Here is a tiny trained network, its code and every weight. The questions are about switching its units off for an input and a class, where a switched-off unit gives its printed mean instead of its output.

import numpy as np


def w(rows, s, z=0):
    codes = np.array(rows[::2]) - 128.0
    scale = np.full(codes.shape[1], s)
    scale[-1] = z or s
    return codes * scale


def f(y):
    return np.maximum(y, 0)


def log_softmax(a):
    a = a - a.max(-1, keepdims=True)
    return a - np.log(np.exp(a).sum(-1, keepdims=True))


def net(x, mask):
    res = np.array(x, float).reshape(1, 4) / 4 @ E
    y = f(res @ A[0][:, :-1].T + A[0][:, -1])
    res = res + np.where(mask, y, B[0][:, -1]) @ B[0][:, :-1]
    return log_softmax(res[-1] @ U[:, :-1].T + U[:, -1])


A, B = {}, {}
E = w([
[117,190,51],'x0',
[128,131,129],'x1',
[99,248,213],'x2',
[65,86,99],'x3',
],0.012)
A[0] = w([
[104,161,139,69],'n0',
[112,163,120,121],'n1',
[216,160,153,133],'n2',
[69,252,104,99],'n3',
[94,93,193,112],'n4',
[74,139,180,58],'n5',
[197,163,158,152],'n6',
[182,72,113,3],'n7',
[218,141,111,164],'n8',
[125,66,57,70],'n9',
[164,55,180,124],'n10',
[216,132,123,178],'n11',
[71,181,171,64],'n12',
[113,178,120,118],'n13',
[196,119,81,119],'n14',
[120,184,32,43],'n15',
[159,113,105,23],'n16',
[48,26,206,206],'n17',
[127,162,61,78],'n18',
[110,132,161,79],'n19',
[102,142,91,140],'n20',
[134,213,68,129],'n21',
[140,114,117,77],'n22',
[156,39,119,63],'n23',
[147,109,94,87],'n24',
[71,182,44,83],'n25',
[26,119,108,171],'n26',
],0.015,0.0051)
B[0] = w([
[121,96,167,161],'n0',
[104,140,137,163],'n1',
[121,132,62,194],'n2',
[78,104,146,254],'n3',
[171,172,173,168],'n4',
[77,118,158,168],'n5',
[128,127,99,194],'n6',
[130,94,132,173],'n7',
[127,139,57,184],'n8',
[109,108,138,214],'n9',
[168,143,147,188],'n10',
[129,167,49,184],'n11',
[105,96,131,202],'n12',
[102,121,137,178],'n13',
[45,67,159,183],'n14',
[183,102,161,200],'n15',
[124,86,134,145],'n16',
[173,135,105,217],'n17',
[212,110,215,178],'n18',
[100,137,153,148],'n19',
[148,142,139,164],'n20',
[150,142,144,218],'n21',
[116,128,164,140],'n22',
[114,130,145,200],'n23',
[77,80,164,162],'n24',
[206,142,155,204],'n25',
[105,255,3,184],'n26',
],0.009,0.014)
U = w([
[244,112,195,88],'0',
[132,107,104,255],'1',
[51,40,147,73],'2',
[121,147,22,91],'3',
],0.011,0.0096)

Each question gives the input, the list of numbers given to net, and the class t.
The units are the neurons (one row each of A and B). Each row of codes is followed by its name. A weight is (code - 128) times the scale printed after its matrix; where a second scale follows, it is the last column's (A, B and U).
mask holds one flag per neuron, in row order. A switched-off neuron (its flag False) gives its mean, the last column of its row in B, instead of its output. The means were averaged over made-up inputs and are rounded, as every weight is.
A unit's drop is (log p(t) with every unit on - log p(t) with that unit switched off) / (log p(t) with every unit on - log p(t) with every unit switched off).
The circuit of an input: a set's keep is (log p(t) with only the set's units on - log p(t) with every unit switched off) / (log p(t) with every unit on - log p(t) with every unit switched off). Starting from the 12 units with the biggest drops (on a tie, the unit counted first), units are removed one at a time, each time the one whose removal leaves the highest keep (on an exact tie, the one counted first), for as long as the keep stays at least 0.8.
circuit, biggest first: the units of the circuit, biggest drop first
k most important neurons: the k neurons with the biggest drops, biggest first
drop when u is switched off: that unit's drop, to one decimal
input [6,2,-4,-5], class 0: circuit, biggest first -> n18
input [-7,0,-7,-8], class 3: circuit, biggest first -> n11; n8
input [3,2,7,-5], class 2: circuit, biggest first -> n3; n12
input [6,1,-8,7], class 2: 2 most important neurons -> n14; n9
input [-3,-3,-5,6], class 3: 2 most important neurons -> n26; n17
input [7,-5,1,5], class 0: circuit, biggest first -> n25; n18
input [-7,-6,8,1], class 2: 3 most important neurons -> n5; n25; n12
input [1,-4,-8,-8], class 2: 3 most important neurons -> n14; n26; n24
input [-2,0,-6,-3], class 2: 2 most important neurons -> n14; n26
input [-6,2,3,5], class 0: 2 most important neurons -> n4; n17
input [7,4,1,5], class 0: 3 most important neurons -> n25; n18; n15
input [7,2,8,-4], class 2: 3 most important neurons -> n3; n12; n13
input [-6,2,6,8], class 3: 3 most important neurons -> n26; n17; n18
input [0,3,-3,5], class 3: circuit, biggest first -> n26
input [0,-4,8,0], class 2: drop when n25 is switched off -> 0.0
input [0,5,2,8], class 3: drop when n26 is switched off -> 0.5
input [-7,8,8,-5], class 1: drop when n25 is switched off -> 0.1
input [7,6,-3,4], class 0: drop when n25 is switched off -> 0.2
